Known rows:
sotol: [ -4   5 -11  -2  21  -4   5   8  11 -17   2 -25  11  15   3  -8   3   2
  10   0   4  -5  -2  -4   5  -1   9   6 -15   2  -9 -11  -9  16   2   3
 -11  -5   7 -12   4  10  -2  -9  -6   7  30   6 -18  -2 -11]
voflaskom: [ -1   3 -14  -3 -14 -14   1   1  -2   3   1   8  -9 -11  -2   7   3  -7
  23  -7 -11   3   9  -3   9  14   0   3   8   6  -2   4   5   1  -4   6
  -8   0  -6 -15  -9   2   8  -1   0   2   0   5   8  -8   9]
skabol: [  4   9  -8  -2  -4 -19  -4   0  -5   8   2  -1  -8  -6  -4   7   5   1
  17  -9 -12   4  10  -5   7  14  -2   4   2   0  -4   7   7  -3  -7   6
  -3   1  -6 -16  -3   8   3   6   5   7   4  -4   3  -7  10]
nastuk: [  1 -12   0 -12   2  -4   3  -7  26 -30  17  -9  -4   2   5 -12   2  -1
  13   7   8  -7 -13  -1   7  -3  10  17  -5  -5  -5 -12  -3   5   8   6
   2   0   6  -6  -7  -2   8  -5   2  -6  11   2   2   7 -10]
mise: [  2  -7  -9  -7   4 -16   1  -8  20 -24  16 -19  -2  12  -1 -18  -3   2
  16   1   1  -8 -11  -3   8  -1  13  14 -16 -14  -9 -13   1   4  -2   5
   1   2   6  -9   2   0   9   5  12  -1  16  -4   2   8  -8]
bidrer: [  7  -2  -6  -1  -5  -7  -6  -3 -15  11  -5  -1 -14   2  -8   7  11   1
  14  -3  -4   8  18 -10  -1   9  -2  -4   9  -7   5  10   4  -9 -14   0
  -6   1  -3  -8  -6   6   3  -6  -4  12   3  -7  -4   2  10]
plagrufol: [-15   6  -7  10  -6  -7  -4   9 -13  15  11   0 -25   0 -24  19  15   0
  12  -9  -9 -15   5  -5  -7  15 -12 -10  -9  14   7  21  -7   6  -2  -4
  -6  -8  -3 -24   6   9   7  -9  -6   1  -6   7   7 -14   1]
tremafli: [  3  -7  -8  -6   6 -15   0  -8  20 -25  18 -16  -3  10   2 -17   0   2
  16   0   2  -8 -12  -3   7  -1  12  15 -15 -12 -10 -12   2   3  -2   5
   3   3   6 -10   2   0   8   3  12  -2  17  -6   2   9  -8]
kebir: [  1   3   0  -5  -2 -14  -4   3  -7  11   1  -2 -10  -3 -13   7   9   2
  12  -7  -8   3   9  -6   4  11  -7   1   0   0   2  13   0   0  -8   4
  -7  -3  -7 -15  -4   9   1   2  -3   7   1  -1  -1  -9   5]
patre: [ -2   7 -11 -13  -2 -11  -8   3  -1   1  -3   6   6  -9   1   2   6 -11
  17  -9 -15   7  21  -2  11   9  -7  11   9   8  -1   4  10  -3  -7  11
   3   4  -1 -16  -3   2   3  -6  -6   3  -6   8  12   1  14]
lufli: [ -2  -2  -6  -8  -8 -10  -1   3  -3   7  -1   6  -8  -8 -11   8   8  -3
  14  -8  -7   1   9  -4   6  11  -6   3   8   5   4  10   0   3  -6   5
  -9   0  -6 -14  -8   5   4  -5  -9   4  -2   5   3  -7   4]
flepla: [ -5   2 -13  -8  14  -1  11   4  19 -20  -2 -18  13   5  11  -8  -6   0
  12   1   5  -7  -2   1   8   2  12  10  -3   7  -6 -17  -5  18  10   5
 -11  -1   5  -6  -1  11   2 -11 -10   2  28  12 -13   0  -9]
brostuflus: [  0  11 -14  -2  18 -12   7   5  15 -18   2 -32  15  13  11 -10  -4   2
  12   1   1   0  -1  -4   8  -4  14  11 -11  -2 -15 -19  -4  15   4   8
 -11  -4   5 -11   0  10   0  -2   2   6  32   5 -14  -4  -5]
skozam: [ -1 -12  -3  -8   6 -10   0  -5  18 -21  15 -17  -5  15  -9 -16   2   3
  12   2   5 -11 -12  -4   6  -2   8  12 -19 -13  -2  -7  -4   7  -3   2
  -1   0   6  -8   3   1   7   0   4  -2  15  -3  -2   9 -14]
lepatrim: [  2  -8 -10  -6   3 -16   1  -8  20 -25  16 -16  -3  11   1 -17  -3   2
  17   0   1  -9 -12  -3   7   0  14  15 -16 -13  -9 -13   2   5  -2   5
   1   2   6  -9   2  -1   9   4  12  -2  17  -5   2   9  -8]
trubus: [ -5   0 -27 -11  13  -8  14   0  21 -20  -8 -17  18   4  12 -11  -9   3
  15 -12   1  -8  -4   0   7   5  18  18   5   1  -7 -20   1  20   6   7
  -9   8   3  -5  -1  11   2 -11  -8   3  35   6  -8   6  -6]
stibedrur: [  0 -11 -10 -10  -5 -14   5  -9  24 -25  12 -18   1   8   2 -19  -7  -3
  17   4   3  -5 -12  -1  10  -6  16  18  -7 -13  -7 -19  -2   9   1   8
  -5   2   5  -6  -7  -4  12   0   8  -6  13   4   7   6  -8]
gifar: [ -1 -13  -4  -9   7  -9   0  -5  18 -22  16 -15  -5  14  -9 -16   3   3
  12   1   5 -12 -12  -4   6   0   8  12 -18 -12  -3  -6  -4   7  -3   1
   1   1   7  -9   5   1   6  -1   4  -1  15  -4  -2  10 -14]

Facts:
befloklol Ψ:g π:169 ξ:h
bidrer Ψ:g π:265 ξ:h
bimes Ψ:b Σ:mabre π:169 ξ:h
boflipi Ψ:d π:265 ξ:j
brademek Ψ:b Σ:bradipar,novul π:169 ξ:h
bradipar Ψ:b π:111 ξ:j
breti Ψ:b Σ:sagral,grestaflom,brigru π:620 ξ:h
brevu Ψ:f π:620 ξ:k
bridroflik Ψ:a π:620 ξ:k
brigru Ψ:c π:212 ξ:h
brinu Ψ:b Σ:vizos,grestaflom,droskek,boflipi π:99 ξ:h
brostuflus Ψ:c π:620 ξ:j
brugros Ψ:c Σ:klogri,kebir π:265 ξ:h
dabrir Ψ:c π:212 ξ:i
dazul Ψ:d π:620 ξ:i
dedak Ψ:a π:99 ξ:h
deflo Ψ:a π:265 ξ:i
dekopo Ψ:g Σ:senar,vizos π:922 ξ:h
demil Ψ:a Σ:dreda,grunaser,vizos π:169 ξ:h
devis Ψ:d π:620 ξ:h
dozo Ψ:g π:99 ξ:h
drafel Ψ:a Σ:lemim,drili π:169 ξ:h
dreda Ψ:e π:212 ξ:k
dregur Ψ:c π:265 ξ:l
drepun Ψ:c π:111 ξ:k
driklo Ψ:d Σ:bidrer,skozam,stuken,kebir,bridroflik π:99 ξ:h
drili Ψ:a π:212 ξ:j
drofek Ψ:a π:265 ξ:i
droskek Ψ:a π:265 ξ:h
droze Ψ:a π:169 ξ:h
druze Ψ:b Σ:grunaser π:169 ξ:h
dubuklak Ψ:f π:212 ξ:h
fasken Ψ:b Σ:bradipar,plimizom π:212 ξ:l
ferel Ψ:g π:99 ξ:j
flepla Ψ:c Σ:gestur,tona π:111 ξ:j
flesen Ψ:a π:620 ξ:i
flivar Ψ:b π:99 ξ:h
folil Ψ:b Σ:dazul,vulesen,tremafli π:922 ξ:k
fotram Ψ:b π:99 ξ:i
ganu Ψ:b Σ:droskek π:265 ξ:h
gatetro Ψ:a Σ:devis,trugu,mekigem,dregur π:265 ξ:i
gavutram Ψ:b Σ:soplek π:922 ξ:h
gebran Ψ:a Σ:tubo,ruflan π:265 ξ:h
gestur Ψ:a π:169 ξ:i
gifar Ψ:a π:212 ξ:i
grarel Ψ:a π:620 ξ:i
grastom Ψ:f Σ:soplek,kloskefa π:212 ξ:i
grestaflom Ψ:d π:212 ξ:k
gritutrun Ψ:a π:922 ξ:k
grunaser Ψ:b π:111 ξ:k
grupli Ψ:a π:265 ξ:j
grustobi Ψ:a Σ:tifli,dabrir,sagral,brevu,zatris π:169 ξ:h
kapa Ψ:d Σ:kulo,dozo,novul,mugrem π:620 ξ:i
katek Ψ:g π:265 ξ:j
kebir Ψ:b π:212 ξ:h
kikla Ψ:b π:922 ξ:h
klevan Ψ:a π:620 ξ:j
klifan Ψ:c π:620 ξ:h
klogri Ψ:a π:99 ξ:h
klonu Ψ:a Σ:potro,stegol π:620 ξ:h
klopepes Ψ:a π:620 ξ:j
klosam Ψ:c π:99 ξ:h
kloskefa Ψ:c π:620 ξ:k
klufa Ψ:a Σ:tubo,plagrufol,kikla,klifan π:99 ξ:h
kopul Ψ:a Σ:ponil,stegol,zatris π:212 ξ:h
kulo Ψ:d π:111 ξ:h
lemim Ψ:a π:169 ξ:k
lepatrim Ψ:b π:620 ξ:i
lidrim Ψ:a π:99 ξ:i
lipa Ψ:c Σ:tano π:111 ξ:i
loror Ψ:a π:212 ξ:h
lufli Ψ:a Σ:klevan,dedak,redun π:212 ξ:h
mabre Ψ:a π:169 ξ:h
mekigem Ψ:f π:111 ξ:j
meklok Ψ:a π:620 ξ:i
mestostuk Ψ:c π:922 ξ:j
miro Ψ:a Σ:plagrufol π:212 ξ:i
mise Ψ:b π:620 ξ:i
mufe Ψ:b Σ:zanas,fotram,drofek,skime,boflipi π:99 ξ:k
mugrem Ψ:b π:620 ξ:k
nakom Ψ:a Σ:brostuflus,dedak,loror,katek π:212 ξ:h
nastuk Ψ:b Σ:dazul,deflo π:111 ξ:i
nitron Ψ:a Σ:meklok π:265 ξ:h
novul Ψ:c π:169 ξ:l
nuplel Ψ:b Σ:dregur,droze,mestostuk π:922 ξ:k
pasku Ψ:g π:111 ξ:h
patre Ψ:d Σ:novul,pludrum,kloskefa π:620 ξ:h
plagrufol Ψ:b π:169 ξ:h
plevul Ψ:d Σ:dazul,soplek π:620 ξ:l
plevur Ψ:b Σ:ponil,ferel,ruflan π:620 ξ:k
plimizom Ψ:f π:212 ξ:h
plogra Ψ:a Σ:segres π:620 ξ:h
ploguple Ψ:c Σ:novul π:620 ξ:h
pludrum Ψ:b π:169 ξ:h
ponil Ψ:a π:212 ξ:h
potro Ψ:a π:922 ξ:h
rasto Ψ:b Σ:skozam,mise,vizos,droze,klopepes π:922 ξ:h
rebugam Ψ:e π:922 ξ:h
redun Ψ:a π:620 ξ:h
rimedrak Ψ:f Σ:stuken,skabol,flivar,ferel,klopepes π:212 ξ:l
robres Ψ:d Σ:vobrak,dregur,befloklol,gritutrun π:169 ξ:h
ruflan Ψ:f π:111 ξ:h
sagral Ψ:a π:169 ξ:h
satru Ψ:a Σ:dozo,klifan π:169 ξ:h
segres Ψ:a π:212 ξ:h
senar Ψ:a π:212 ξ:h
skabol Ψ:b π:620 ξ:h
skime Ψ:b π:922 ξ:h
skiplor Ψ:a Σ:brostuflus,klogri π:922 ξ:i
skozam Ψ:a π:212 ξ:i
skulizur Ψ:d Σ:trabarom,sotol,lidrim,katek,klosam π:99 ξ:h
skuplo Ψ:b Σ:gifar,mekigem,drepun π:212 ξ:h
soplek Ψ:b π:922 ξ:k
sotol Ψ:c π:212 ξ:j
stastatem Ψ:a Σ:meklok,mabre,rebugam π:620 ξ:h
stegol Ψ:d π:922 ξ:h
stibedrur Ψ:b Σ:totre,zigral,klogri,dubuklak,grupli π:620 ξ:i
stistul Ψ:f π:169 ξ:h
stugom Ψ:d Σ:novul,plimizom,grarel,kikla π:169 ξ:h
stuken Ψ:e π:169 ξ:h
sugros Ψ:a Σ:trabarom,mabre,plimizom,droze π:265 ξ:i
tabrar Ψ:a Σ:bidrer,stistul,flesen π:620 ξ:i
tano Ψ:a π:620 ξ:l
testal Ψ:e Σ:vobrak,plagrufol π:212 ξ:i
tiba Ψ:a Σ:gestur π:99 ξ:h
tifli Ψ:a π:620 ξ:h
tona Ψ:a π:620 ξ:i
totre Ψ:a π:620 ξ:j
trabarom Ψ:a π:111 ξ:h
tregun Ψ:f Σ:totre π:620 ξ:k
tremafli Ψ:a π:620 ξ:i
trigu Ψ:c π:111 ξ:i
trinek Ψ:d Σ:lepatrim π:265 ξ:h
trobiklol Ψ:a Σ:kulo,tano,mise π:922 ξ:h
troflum Ψ:c Σ:lepatrim,trigu,grupli π:169 ξ:i
trubus Ψ:a Σ:meklok,lemim,drofek,segres,tona π:620 ξ:j
trugu Ψ:a π:169 ξ:i
tubo Ψ:e π:169 ξ:i
tufeste Ψ:f Σ:brevu,boflipi π:169 ξ:j
tuflos Ψ:g Σ:segres π:620 ξ:i
vapon Ψ:e Σ:stistul,lidrim,mugrem π:169 ξ:h
vizos Ψ:a π:620 ξ:h
vobrak Ψ:b π:111 ξ:h
voflaskom Ψ:a Σ:sotol,tubo,zunas π:620 ξ:h
vopo Ψ:b Σ:klogri,pasku,droze π:111 ξ:i
vulesen Ψ:a π:169 ξ:i
zanas Ψ:a π:265 ξ:j
zatris Ψ:b π:620 ξ:k
zigral Ψ:g π:169 ξ:h
zuklir Ψ:b Σ:deflo,droze,mugrem π:620 ξ:h
zunas Ψ:a π:922 ξ:k

Rows:
No name comes twice in this set of rows, the named rows included.
[  2   8   1  -7  -1 -14  -6   2  -5   7   2   0 -10  -6  -6   8   5   1
  13  -5  -9   2  14  -4   7  15  -9   2  -1   5   1  11   4  -4  -4   5
   0  -1  -5 -14   1  11   3   5   0   6  -1   2  -1  -7   7]  kulo
[-16 -12  -5  -7   3  -3   2  -4  18 -16  16 -21  -8  15 -19  -9   4   1
   6  -1   7 -21 -15  -1  -3  -7   4  13 -11  -4   6  -6 -12  16   5   2
  -2   0   7 -13   2   3  12 -17  -6  -9   5   9   9   5 -16]  troflum
[  5  -6  -6  -5 -14  -5  -1  -4 -11  10 -10  -3  -9  -1  -7   5   6  -4
  14   1  -1  12  17  -9   1   3   2   1  18  -9   8   3   0  -4 -12   5
 -14   1  -5  -5 -16   3   7 -10 -10   8  -2   2   0  -1  10]  brugros
[  0  -3 -19 -12 -10 -16   5  -5   2   6  -8  12  -4 -15  -4   6  -2   1
  18 -21 -11  -3   7  -1   7  20   2  12  18   3   5   6  10   3  -5   7
  -2  10 -10  -9  -7  10   6  -3  -5   4   7  -1   8   2   9]  plogra
[-19   6  -4 -13   4  -4 -12   8  -7  13  -3  -4   1   2 -23   8  12  -9
   4 -13 -14  -7  22  -2   1   3 -19   8   5  12  13  15  -2   6  -4   6
   5   1   2 -21   6  10   4 -21 -19  -1 -16  19  18  -1   6]  brademek
[  1   1 -13 -11 -10 -18   2  -3   1   7  -7   3  -2 -12  -4   5  -2  -2
  17 -14 -11   4  10  -2   9  13   1  11  15   0   2   3   7   3  -5   9
  -6   6  -8 -11 -10   7   6   0  -4   4   2   3   8  -3  10]  stastatem
[  2   7 -10   0  -6 -18  -3   2  -6   6   4   2 -10  -6  -4   8   5  -2
  20  -9 -13   2  11  -5   6  16  -3   1  -2   4  -5   8   6  -4  -8   5
  -3  -1  -5 -17  -1   6   4   5   5   6   2  -2   4  -8   9]  klifan
[ -1  -6 -12 -12   1 -14   2  -3  -3  11  -7  11  -9  -9 -16   8   5   9
  12 -26  -8  -9   5  -3   3  24  -5   8  10   1   9  18   8   4  -9   1
   0  10 -10 -10   3  16   1  -3  -9   7  10  -8   1   3   2]  segres
[-16   3  -5  -2  -5  -6  -4   6  -7  14   3  -2 -12  -3 -24  15  12  -3
   7 -11  -9  -9   9  -3  -4   7 -12   0   4  12  11  15  -6   9  -1   2
  -4  -2  -3 -21  -1  10   7 -16 -14  -2 -10  13  12  -9   2]  satru
[  2 -22 -11  -8  -4   2   2 -12  13 -25   6 -12  -6  15  -2 -18   1  -3
  17   9  11  -5  -4  -5   2  -5  15  10  -1 -18   3 -14  -2   1  -6  -1
  -6   4  10   1  -6  -6  12 -13  -3   0  12  -2  -1  19  -9]  gatetro
[ -4  11  -7  -8  25  -4   1   8  15 -18   0 -27  17  14   9 -11  -3   0
   9   2   1  -4   6  -1   9   0   5  10 -14   5  -8 -14  -3  12   6   6
  -4  -3   9  -9   9  13  -2  -7  -5   5  25  10 -15   2  -6]  bradipar
[-15 -10  -6   1   6  -5  -1  -1  13 -15  22 -20 -16  18 -20  -7   8   3
   9  -1   4 -26 -15  -2  -5  -1   3   5 -23  -2   3   0 -10  13   2  -4
   1  -3   8 -16  11   4  11 -10   1  -7   8   3   6   5 -17]  tubo
[ 20 -30  -4 -13   2   0 -18 -14 -16 -17  28  17   6  11   7  -6  29  13
  13  12   7  16 -13   5   5   2   4   5   3 -24  -2  10   7 -10  12   5
  26   3   1 -13 -17  -5  -3 -10   3  -5  15 -15  -4  24 -10]  soplek
[  1  -9  -1  -9   6 -11   0  -7  20 -24  17 -14  -8  10  -2 -14  -2   3
  13   4   5 -12 -11  -2   7   3   7  11 -18  -9  -4  -9  -1   4   2   2
   3   1   6  -6   5   4   8   4   8  -3  14  -3  -2   8 -11]  trigu
[  7 -17  -4  -6   6  -3  -2 -11  11 -22  11 -18  -7  19  -2 -16   6   3
  12   8  11  -3  -4  -8   0  -7  13  10  -7 -22   0 -10  -1  -3  -8   0
   0   3   9  -1  -2  -2   8  -8   4   4  15 -10  -5  18  -7]  deflo

Now the same things, written a new way:
Known rows:
folil: [-21  -9  11  -7 -11  19   1 -21   3   0 -11   7  -2 -12  28]
gatetro: [  3  -9   9 -21  -1  12 -10 -37  22   7 -22   5 -13 -14  13]
satru: [  3   9   8  -9   2  15 -13 -24  19   0 -11  15  -7 -17  19]
ganu: [  8   2   4 -11   3  15 -11 -17  17   3 -11  15  -6 -18  17]
kapa: [  3  -6   6 -18   0   8 -12 -39  13  14 -23   4  -5  -9  17]
kopul: [  6  -3   5  -9   2  16 -21 -20  18  -2 -16  15   0 -14  22]
mise: [  0  -5   6 -21   4   9 -12 -28  17  18 -23  -1  -6 -14  18]
lidrim: [ -1   1  11 -22   5  14  -3 -31  26  17 -20   1 -10 -15  14]
stegol: [  3   3  11  -9  -1   9 -17 -12  17   5 -15   8  -4 -20  17]
pasku: [  1   7  12 -15   5  21 -13 -16  19   1 -14  12  -6 -17  14]
kebir: [  2   2   8 -12   7  20 -21 -13  17   4 -21  12  -2 -13  23]
skabol: [  5   2   4 -15   5  10 -18 -15  10   7 -15  12  -4 -19  22]
segres: [  4   0   5  -4  10  20 -17 -14  17   1 -19   8  -5 -12  18]
vobrak: [  0   6  11 -12   5  19 -15 -18  21  -5 -15  10  -8 -21  12]
devis: [  4   1   4 -15   5  10 -19 -16   9   0 -18  10 -12 -20  18]
grestaflom: [-19 -16   5  -8  -1  25  -2 -16  10  -2 -15   3   3 -14  36]
gritutrun: [-24 -10  12 -10  -8  18  -1 -16   5  -3 -13   2  -7 -18  29]
ferel: [-44 -14   1 -19   0  23  13 -10   8  -6  13  11  -4 -15  36]

Rows:
No name comes twice in this set of rows, the named rows included.
[-18 -10   7  -6  -2  26   7 -17  12   0  -9   2 -10 -13  32]  lemim
[-38 -23  -6 -11  -3  19   7 -12  -7  -7  11  11  -3  -2  34]  trubus
[  2   8   9  -8   7  18 -12 -15  19   3 -14   9 -11 -15  18]  mabre
[  1  11   8  -8   7  17 -12 -20  19   2 -14  12  -7 -17  19]  pludrum
[  2   5  10  -6   2  13 -15 -14  12   5 -15   7  -8 -14  14]  rebugam
[-44 -18  -2 -19   1  17   4  -8  -5  -3   8   7   1 -10  40]  klopepes
[  6   6   9 -16  -1  17  -8 -20  20   5  -8  21  -9 -19  18]  driklo
[-21 -11  12 -10 -12  18  -1 -22   4  -2 -11   8  -7 -14  29]  nuplel
[-23 -10  13 -13  -3  28   3 -19  11  -7 -11   4  -6 -19  27]  drepun
[ -1  -6  13 -18   3  13 -10 -33  29   8 -23  -1 -14 -14  15]  trugu
[ -2   9  10  -7   3   9 -17 -17  13   2 -17   8  -6 -18  15]  kikla
[  1  -6  17 -22   1  19  -8 -29  27  12 -21   1  -8 -11  12]  trigu

